[[148 120 115 141 150]
 [123 148 113 140 116]
 [136 120 135 117 118]] => 118

[[133 118 136 125 144 114]
 [115 144 111 127 120 148]
 [139 110 152 127 120 110]] => 110

[[123 137 133 132 128]
 [129 124 141 156 113]
 [133 126 110 109 131]] => 131

[[153 130 131 131 116]
 [130 125 113 130 137]
 [117 128 123 131 145]] => 145

[[107 117 120 136 116 129 136]
 [124 130 142 139 139 121 121]
 [128 128 114 118 113 136 129]] => 129

[[132 136 153 146]
 [150 134 153 146]
 [132 137 153 146]] => 146
---
133  134  146  129  144  150
109  112  127  129  123  128
yields 146

124  151  129  139
124  152  135  130
124  155  133  137
yields 135

137  135  123  146
132  121  102  146
yields 123

113  100  131  146
154  117  125  116
yields 131

127  136  128  140
153  152  101  153
107  107  149  103
yields 101

129  120  137  109
135  117  109  155
131  143  123  120
yields 109

112  115  130  144  146
133  125  124  153  131
101  120  130  140  141
yields 124

126  117  123  157
107  125  117  101
yields 123

124  106  140  104  129
141  148  122  146  123
yields 140
---
[[147 116 135 130 134 138]
 [146 144 112 126 135 131]
 [156 112 114 124 128 141]] out 128

[[153 125 132 121 123 131 134]
 [129 115 117 144 135 123 140]] out 123

[135 125 135 104 132] out 104

[[109 141 150 127 127 145 136]
 [156 137 129 113 112 133 127]
 [150 123 111 122 136 124 143]] out 124

[131 150 136 122 127] out 122

[[126 124 123 127 127]
 [124 139 129 111 152]] out 111

[[133 118 123 108]
 [124 133 117 153]] out 117
---
[[120 139 132 144 122 125 122]
 [128 109 128 143 123 104 117]]
139

[151 130 116 117 127 135 145]
135

[115 113 101 139 117 106 100]
115

[[112 116 148 131 153]
 [139 117 134 122 124]]
139

[[112 133 110 147 108 137]
 [112  98 136 122 139 146]]
139

[134 150 142 140 116 117]
140
---
((122, 121, 149, 139), (125, 131, 100, 99), (135, 138, 109, 121)) | 125
((152, 135, 124, 109, 113), (111, 111, 119, 136, 137), (151, 148, 139, 129, 127)) | 111
((114, 115, 99, 136, 104), (131, 145, 121, 110, 130), (144, 147, 157, 136, 112)) | 131
((128, 100, 144, 151, 141, 126), (128, 101, 143, 151, 137, 119), (116, 122, 128, 135, 120, 104)) | 128
((148, 132, 121, 111, 132, 110), (140, 122, 119, 118, 148, 115), (149, 137, 125, 110, 122, 112)) | 140
((119, 123, 118, 142), (109, 123, 115, 151), (123, 136, 122, 127)) | 109
((108, 125, 120, 120, 118, 115, 135), (119, 134, 145, 121, 122, 150, 132), (134, 128, 120, 126, 130, 132, 122)) | 119
((126, 115, 155, 138), (130, 139, 155, 142), (132, 152, 147, 135)) | 130
((121, 112, 100, 129, 125), (123, 113, 106, 126, 125), (118, 125, 117, 124, 123)) | 123
((110, 114, 145, 105, 107, 146), (119, 122, 129, 129, 129, 131), (157, 148, 108, 156, 154, 107)) | 119
---
[[147 154 144 128 137]
 [147 143 142 141 132]] | 147, 132

[[101 102 127 137 136]
 [122 130 111 105 130]] | 101, 130

[[127 148 126 121]
 [124 105 132 119]] | 127, 119

[158 119 150 152] | 158, 152

[[126 136 144 137 130]
 [117 106 139 140 115]
 [137 144 121 121 139]] | 126, 139

[108 158 151 126] | 108, 126

[149 132 118 130 106 109] | 149, 109

[153 143 108 104 119] | 153, 119

[[107 153 143 117]
 [137 105 122 124]] | 107, 124
---
[137 122 107 101 138 149 144] result: 101

[[127 133 129 130 128 129 130]
 [119 136 135 136 130 149 105]] result: 105

[104 135 125 124 129 117] result: 104

[125 147 102 140] result: 102

[[128 129 128 128 155]
 [128 154 129 127 144]] result: 127

[102 126 124 101] result: 101

[136 153 145 136 147 130 129] result: 129

[104 147 127 121] result: 104
---
[115 148 131 120 150 140] result: 115, 140

[101 136 115 134 137 138] result: 101, 138

[125 107 150 100 133] result: 125, 133

[146 106 109 132 104 155 113] result: 146, 113

[[125 137 135 122 132 134 125]
 [125 130 129 130 136 132 126]
 [154 104 115 137 109 117 138]] result: 125, 138

[134 152 102 132] result: 134, 132

[134 109 149 147 105 144 143] result: 134, 143

[[111 110 148 127 117]
 [143 128 116 100 120]
 [121 114 142 105 114]] result: 111, 114

[[148 124 131 139 119]
 [140 142 131 158 133]
 [133 101 128 130 137]] result: 148, 137

[[120 106 124 133 145]
 [126 139 117 127 116]] result: 120, 116
---
[119 150 112 105 127 124]	119
[110 123 125 124 111 151 122]	110
[115 107 114 114]	115
[126 118 156 102 108]	126
[ 99 117 108 148]	99
[120 145 102 143 135]	120
[124 135 132 124 133 137 103]	124
